Below is a small trained network, with its code and all its weights. Each question gives an input and a class and asks what happens when units are switched off, that is, made to give their printed mean instead of their output.

import numpy as np


def w(rows, s, z=0):
    codes = np.array(rows[::2]) - 128.0
    scale = np.full(codes.shape[1], s)
    scale[-1] = z or s
    return codes * scale


def norm(h):
    return h / np.sqrt((h * h).mean(-1, keepdims=True) + 1e-5)


def f(y):
    return np.maximum(y, 0)


def log_softmax(a):
    a = a - a.max(-1, keepdims=True)
    return a - np.log(np.exp(a).sum(-1, keepdims=True))


def net(x, mask):
    res = np.array(x, float).reshape(1, 5) / 4 @ E
    u = 0
    for l in range(2):
        y = f(norm(res) @ A[l][:, :-1].T + A[l][:, -1])
        res = res + np.where(mask[u : u + 11], y, B[l][:, -1]) @ B[l][:, :-1]
        u += 11
    return log_softmax(norm(res)[-1] @ U[:, :-1].T + U[:, -1])


A, B = {}, {}
E = w([
[110,165,92,63,100,147,161],'x0',
[193,175,89,72,93,58,123],'x1',
[177,21,55,181,189,117,2],'x2',
[131,92,235,91,86,168,130],'x3',
[84,172,132,76,180,86,58],'x4',
],0.0033)
A[0] = w([
[152,80,144,174,116,144,132,69],'0.n0',
[77,133,164,85,100,202,150,11],'0.n1',
[118,108,92,104,123,155,93,100],'0.n2',
[57,201,89,142,151,162,201,91],'0.n3',
[112,81,107,139,122,230,87,53],'0.n4',
[88,250,141,90,136,94,166,76],'0.n5',
[177,82,155,20,34,147,139,9],'0.n6',
[109,141,91,31,116,168,105,76],'0.n7',
[126,157,44,129,132,124,130,1],'0.n8',
[106,153,151,83,179,84,62,104],'0.n9',
[118,191,106,156,101,151,253,127],'0.n10',
],0.0043,0.0025)
B[0] = w([
[105,128,187,113,141,132,192,169],'0.n0',
[176,44,20,246,202,97,131,170],'0.n1',
[155,146,155,125,145,99,211,164],'0.n2',
[158,223,159,85,54,83,177,213],'0.n3',
[127,137,165,166,152,88,199,187],'0.n4',
[149,150,222,155,71,156,213,232],'0.n5',
[141,146,73,47,13,223,98,176],'0.n6',
[144,123,230,146,91,175,193,169],'0.n7',
[164,145,84,163,192,45,79,156],'0.n8',
[143,185,113,144,118,99,231,202],'0.n9',
[122,254,148,125,135,31,214,253],'0.n10',
],0.0033,0.0029)
A[1] = w([
[105,102,110,95,152,145,74,82],'1.n0',
[93,161,180,79,153,93,58,76],'1.n1',
[165,65,124,148,123,125,121,86],'1.n2',
[103,163,183,65,165,98,66,91],'1.n3',
[90,181,156,63,150,111,81,123],'1.n4',
[136,147,103,120,153,105,121,42],'1.n5',
[3,89,153,181,164,211,115,75],'1.n6',
[79,193,168,130,133,116,156,102],'1.n7',
[169,66,100,161,115,103,110,124],'1.n8',
[143,142,211,89,104,134,126,192],'1.n9',
[114,170,68,124,185,89,95,5],'1.n10',
],0.0052,0.0018)
B[1] = w([
[172,145,140,122,141,114,162,160],'1.n0',
[126,181,92,147,132,101,183,172],'1.n1',
[63,137,191,120,147,140,158,188],'1.n2',
[112,171,97,147,111,108,182,180],'1.n3',
[134,169,144,159,98,116,194,188],'1.n4',
[99,114,112,143,137,118,132,152],'1.n5',
[243,54,253,137,182,168,151,222],'1.n6',
[154,143,173,167,108,155,180,250],'1.n7',
[73,124,205,103,180,166,145,214],'1.n8',
[73,176,90,114,84,143,150,253],'1.n9',
[33,139,76,112,155,70,97,191],'1.n10',
],0.0046,0.0029)
U = w([
[144,39,197,169,191,166,108,178],'0',
[132,108,86,55,27,194,45,3],'1',
[124,237,164,130,51,128,229,207],'2',
[102,155,2,148,177,49,45,117],'3',
],0.0091,0.004)

Each question gives the input, the list of numbers given to net, and the class t.
The units are the neurons (one row each of A and B). Each row of codes is followed by its name. A weight is (code - 128) times the scale printed after its matrix; where a second scale follows, it is the last column's (A, B and U).
mask holds one flag per neuron, layer by layer. A switched-off neuron (its flag False) gives its mean, the last column of its row in B, instead of its output. The means were averaged over made-up inputs and are rounded, as every weight is.
A unit's drop is (log p(t) with every unit on - log p(t) with that unit switched off) / (log p(t) with every unit on - log p(t) with every unit switched off).
The circuit of an input: a set's keep is (log p(t) with only the set's units on - log p(t) with every unit switched off) / (log p(t) with every unit on - log p(t) with every unit switched off). Starting from the 12 units with the biggest drops (on a tie, the unit counted first), units are removed one at a time, each time the one whose removal leaves the highest keep (on an exact tie, the one counted first), for as long as the keep stays at least 0.8.
circuit, biggest first: the units of the circuit, biggest drop first
unit that matters most: the unit with the biggest drop
k most important neurons: the k neurons with the biggest drops, biggest first
drop of u: that unit's drop, to one decimal
input [0,-2,5,3,8], class 3: circuit, biggest first -> (0.n5, 1.n10)
input [3,-7,1,-2,4], class 0: 2 most important neurons -> (1.n6, 0.n10)
input [4,-8,0,6,5], class 0: circuit, biggest first -> (0.n1, 1.n6)
input [6,-3,4,8,-2], class 0: unit that matters most -> 0.n1
input [6,-6,1,8,-6], class 0: 3 most important neurons -> (0.n1, 1.n6, 0.n3)
input [-4,1,2,-6,-6], class 0: 2 most important neurons -> (1.n8, 0.n10)
input [3,7,7,8,-1], class 1: 2 most important neurons -> (0.n6, 1.n6)
input [6,4,0,6,1], class 1: 2 most important neurons -> (0.n6, 0.n10)
input [7,-8,-1,8,-6], class 0: 2 most important neurons -> (0.n1, 1.n6)
input [1,-8,-1,5,-2], class 0: drop of 1.n6 -> 0.1
input [0,6,2,8,-6], class 1: drop of 0.n6 -> 0.3
input [-8,-4,-4,0,-1], class 0: drop of 1.n6 -> 0.7
